Below are the code and all the weights of a small trained network. Each question names an input and a target symbol and asks about switching units off, where a switched-off unit gives its printed mean instead of its output.

import numpy as np


def w(rows, s, z=0):
    codes = np.array(rows[::2]) - 128.0
    scale = np.full(codes.shape[1], s)
    scale[-1] = z or s
    return codes * scale


def norm(h):
    return h / np.sqrt((h * h).mean(-1, keepdims=True) + 1e-5)


def f(y):
    return y / 2 * (1 + np.tanh(0.7978845608 * (y + 0.044715 * y**3)))


def softmax(a):
    e = np.exp(a - a.max(-1, keepdims=True))
    return e / e.sum(-1, keepdims=True)


def log_softmax(a):
    a = a - a.max(-1, keepdims=True)
    return a - np.log(np.exp(a).sum(-1, keepdims=True))


def net(x, mask):
    ids = ['ΓΘΠΦΩαεζλμξστψ'.index(c) for c in x.split()]
    T = len(ids)
    res = E[ids] + P[:T]
    u = 0
    for l in range(2):
        r = norm(res)
        for j in range(2):
            rows = slice(4 * j, 4 * j + 4)
            q, k, v = (r @ M[l][rows].T for M in (Q, K, V))
            z = softmax(np.where(np.tri(T) > 0, q @ k.T / 4**0.5, -1e9)) @ v
            o = O[l][rows]
            res = res + np.where(mask[u + j], z, o[:, -1]) @ o[:, :-1]
        u += 2
        y = f(norm(res) @ A[l][:, :-1].T + A[l][:, -1])
        res = res + np.where(mask[u : u + 8], y, B[l][:, -1]) @ B[l][:, :-1]
        u += 8
    return log_softmax(norm(res)[-1] @ U[:, :-1].T + U[:, -1])


Q, K, V, O, A, B = {}, {}, {}, {}, {}, {}
E = w([
[124,175,142,148,169,21],'Γ',
[149,125,100,160,184,181],'Θ',
[70,177,131,172,146,62],'Π',
[99,210,114,148,112,109],'Φ',
[85,152,103,108,172,199],'Ω',
[120,221,111,131,98,86],'α',
[140,236,108,122,104,57],'ε',
[80,137,97,74,167,168],'ζ',
[255,42,106,128,234,74],'λ',
[80,56,68,64,151,131],'μ',
[92,100,120,71,202,145],'ξ',
[100,40,192,133,107,122],'σ',
[135,99,42,94,143,151],'τ',
[126,79,154,134,221,52],'ψ',
],0.021)
P = w([
[214,249,232,25,246,162],'0',
[136,219,138,98,254,100],'1',
[139,209,126,109,232,97],'2',
[137,198,125,127,207,99],'3',
[138,194,114,135,192,91],'4',
[144,190,107,148,168,91],'5',
[150,189,105,163,145,96],'6',
[162,179,107,170,131,96],'7',
[168,183,100,176,107,91],'8',
[171,180,91,182,95,86],'9',
[167,166,82,192,82,86],'10',
[159,159,70,196,67,83],'11',
[145,167,68,183,90,86],'12',
],0.0075)
Q[0] = w([
[109,74,115,152,117,87],'0.h0',
[78,195,147,197,163,36],'0.h0',
[88,126,107,148,100,76],'0.h0',
[198,156,97,152,149,74],'0.h0',
[163,156,119,177,100,80],'0.h1',
[107,95,122,135,74,245],'0.h1',
[44,135,102,109,120,169],'0.h1',
[195,201,150,162,187,101],'0.h1',
],0.012)
K[0] = w([
[161,120,108,193,109,132],'0.h0',
[106,81,86,136,106,70],'0.h0',
[155,88,2,132,39,87],'0.h0',
[121,102,154,127,28,70],'0.h0',
[191,97,74,170,131,112],'0.h1',
[51,166,196,73,118,160],'0.h1',
[103,121,196,137,119,72],'0.h1',
[209,148,52,208,169,166],'0.h1',
],0.012)
V[0] = w([
[174,111,98,152,128,127],'0.h0',
[148,197,132,137,129,137],'0.h0',
[184,163,183,117,185,133],'0.h0',
[158,119,134,199,137,161],'0.h0',
[148,148,147,147,159,144],'0.h1',
[51,164,142,44,103,118],'0.h1',
[112,122,146,152,98,141],'0.h1',
[130,151,99,190,108,243],'0.h1',
],0.011)
O[0] = w([
[159,66,169,69,107,144,101],'0.h0',
[100,116,143,160,179,191,174],'0.h0',
[37,145,118,191,128,185,210],'0.h0',
[83,113,138,42,99,100,73],'0.h0',
[68,187,83,150,97,135,181],'0.h1',
[147,117,195,80,2,125,96],'0.h1',
[116,113,105,110,107,152,46],'0.h1',
[87,112,135,204,152,195,3],'0.h1',
],0.009,0.0063)
A[0] = w([
[103,178,149,88,57,73,130],'0.n0',
[161,138,84,62,85,113,136],'0.n1',
[147,123,107,107,127,136,34],'0.n2',
[95,114,111,18,184,94,127],'0.n3',
[135,192,255,115,100,154,19],'0.n4',
[66,44,45,147,144,181,55],'0.n5',
[108,56,159,107,209,11,153],'0.n6',
[94,11,210,230,172,162,255],'0.n7',
],0.008,0.0038)
B[0] = w([
[236,145,180,216,148,96,188],'0.n0',
[25,160,108,151,180,248,144],'0.n1',
[152,72,140,45,181,173,106],'0.n2',
[136,145,112,202,102,237,173],'0.n3',
[211,73,162,50,160,113,124],'0.n4',
[184,199,156,131,71,120,142],'0.n5',
[115,254,76,105,64,148,254],'0.n6',
[104,226,79,165,42,26,183],'0.n7',
],0.0064,0.0062)
Q[1] = w([
[99,132,122,58,126,252],'1.h0',
[167,91,200,167,164,113],'1.h0',
[88,50,159,177,128,160],'1.h0',
[115,149,93,180,152,128],'1.h0',
[117,195,145,140,120,14],'1.h1',
[123,102,220,178,171,38],'1.h1',
[146,68,127,147,182,132],'1.h1',
[81,114,106,110,101,249],'1.h1',
],0.017)
K[1] = w([
[145,211,214,53,191,165],'1.h0',
[55,140,137,196,131,60],'1.h0',
[7,147,157,107,160,137],'1.h0',
[159,117,70,179,126,168],'1.h0',
[197,24,58,105,40,107],'1.h1',
[98,104,56,201,89,101],'1.h1',
[106,142,122,237,246,144],'1.h1',
[99,230,214,100,144,127],'1.h1',
],0.012)
V[1] = w([
[128,106,87,197,74,133],'1.h0',
[241,136,139,168,155,175],'1.h0',
[124,81,69,128,134,163],'1.h0',
[101,107,109,113,50,130],'1.h0',
[244,145,111,143,144,164],'1.h1',
[134,85,149,157,115,137],'1.h1',
[21,109,119,63,72,232],'1.h1',
[132,146,8,133,208,148],'1.h1',
],0.011)
O[1] = w([
[65,176,173,169,166,200,146],'1.h0',
[188,254,119,88,184,108,114],'1.h0',
[103,210,205,109,124,155,29],'1.h0',
[99,120,204,171,108,83,45],'1.h0',
[113,164,98,142,176,190,113],'1.h1',
[133,144,143,159,131,67,2],'1.h1',
[193,68,99,174,62,63,35],'1.h1',
[217,71,185,149,213,223,246],'1.h1',
],0.0081,0.0049)
A[1] = w([
[136,115,144,160,147,205,255],'1.n0',
[170,125,186,163,171,73,148],'1.n1',
[58,137,106,2,82,138,53],'1.n2',
[203,102,124,132,69,64,80],'1.n3',
[92,181,105,89,134,155,224],'1.n4',
[146,156,150,95,153,66,161],'1.n5',
[102,123,162,153,29,40,107],'1.n6',
[121,100,159,89,102,213,67],'1.n7',
],0.016,0.0054)
B[1] = w([
[72,142,122,122,47,67,218],'1.n0',
[129,120,217,91,124,144,192],'1.n1',
[136,179,176,218,172,133,162],'1.n2',
[158,89,127,184,213,36,172],'1.n3',
[179,54,148,140,106,137,250],'1.n4',
[60,103,156,100,87,108,189],'1.n5',
[104,232,62,70,89,78,212],'1.n6',
[114,141,128,1,133,85,139],'1.n7',
],0.014,0.011)
U = w([
[70,162,76,90,77,42,174],'Γ',
[58,162,146,71,105,220,114],'Θ',
[33,21,134,144,98,92,180],'Π',
[224,109,121,187,152,47,115],'Φ',
[174,192,75,118,227,168,178],'Ω',
[236,141,98,102,52,137,85],'α',
[160,126,99,150,130,145,153],'ε',
[47,154,101,247,171,135,27],'ζ',
[147,178,243,167,78,149,85],'λ',
[221,204,117,62,114,163,43],'μ',
[95,110,159,8,171,116,160],'ξ',
[152,125,103,106,114,144,170],'σ',
[145,61,33,101,151,122,254],'τ',
[138,60,102,196,28,129,79],'ψ',
],0.014,0.0024)

Each question gives the input, a string of symbols that net reads in full, and the target symbol t.
The units are the heads (4 rows each of Q, K, V and O) and the neurons (one row each of A and B). Each row of codes is followed by its name. A weight is (code - 128) times the scale printed after its matrix; where a second scale follows, it is the last column's (O, A, B and U).
mask holds one flag per unit, layer by layer, with each layer's heads first. A switched-off unit (its flag False) gives its mean, the last column of its rows in O or B, instead of its output. The means were averaged over made-up inputs and are rounded, as every weight is.
A unit's drop is (log p(t) with every unit on - log p(t) with that unit switched off) / (log p(t) with every unit on - log p(t) with every unit switched off).
The circuit of an input: a set's keep is (log p(t) with only the set's units on - log p(t) with every unit switched off) / (log p(t) with every unit on - log p(t) with every unit switched off). Starting from the 12 units with the biggest drops (on a tie, the unit counted first), units are removed one at a time, each time the one whose removal leaves the highest keep (on an exact tie, the one counted first), for as long as the keep stays at least 0.8.
circuit, biggest first: the units of the circuit, biggest drop first
top k neurons: the k neurons with the biggest drops, biggest first
top k neurons in layer l: the k neurons of layer l with the biggest drops, biggest first
heads that matter: for each layer, one digit per head in row order, 1 if its drop is at least 0.15 and else 0, layers parted by /
input ψ Θ σ Π σ Φ σ μ, target ξ: circuit, biggest first	(1.h1)
input μ Π ψ Γ τ Γ Π Γ τ, target α: heads that matter	11 / 10
input τ Θ μ ε, target Φ: circuit, biggest first	(1.h1, 0.h0)
input Φ Γ ψ Γ σ Γ μ μ, target ψ: circuit, biggest first	(0.n3, 1.n6, 0.n5)
input Φ Π σ α ψ Π ξ, target ψ: top 3 neurons	(0.n7, 0.n3, 1.n4)
input Γ Γ σ Ω Γ Θ ξ Γ Γ Ω ε ε, target ζ: heads that matter	01 / 00
input Φ ε λ μ τ Γ Π Π τ ξ Π, target λ: heads that matter	00 / 10
input Γ Π Φ Γ Γ Γ ψ ε Γ σ Φ Φ τ, target Θ: top 2 neurons in layer 0	(0.n1, 0.n5)
input Γ Γ μ ξ μ τ ψ Π μ, target Θ: heads that matter	00 / 01
input Π τ σ σ ζ, target λ: top 2 neurons	(1.n2, 0.n7)
input Π Π Γ Γ Φ Γ Γ ε, target μ: heads that matter	01 / 11
input Π τ Γ Γ ε Π Γ Γ, target λ: heads that matter	10 / 00
input Θ Π λ Γ ε Γ α Θ Γ τ Φ, target λ: top 4 neurons in layer 1	(1.n0, 1.n1, 1.n3, 1.n6)
input Γ Π Π Γ ψ Γ Γ Ω Γ, target ξ: heads that matter	01 / 11
input Γ Π Π Γ μ Π, target Φ: top neuron in layer 1	(1.n3)
input σ σ Γ Γ ξ Θ σ Γ Θ, target ζ: heads that matter	01 / 00
input μ Π ε Γ Γ Γ Φ, target Φ: heads that matter	01 / 01
input ξ Φ Φ Γ Π, target Π: top 2 neurons in layer 1	(1.n6, 1.n4)
input Θ σ Γ ξ Π σ Θ τ μ Γ Γ Γ α, target Φ: circuit, biggest first	(0.h0, 1.h1, 1.n3)
input Φ μ Γ τ, target ψ: top neuron in layer 1	(1.n6)
input Π α Γ ψ Π, target Π: top 4 neurons	(1.n6, 1.n4, 1.n2, 1.n3)
input Γ ε ψ, target τ: top 2 neurons	(0.n6, 1.n4)
input Φ ξ μ μ Π Ω Γ Γ Γ, target Φ: top 2 neurons in layer 1	(1.n3, 1.n0)
input σ Γ ε σ Γ λ Γ Γ Θ Ω, target ζ: top 2 neurons in layer 0	(0.n0, 0.n7)
input Π Π ξ, target λ: top 2 neurons	(1.n2, 0.n3)
input Γ ξ Θ σ Π Γ Π Γ μ, target Θ: top 2 neurons in layer 1	(1.n7, 1.n2)
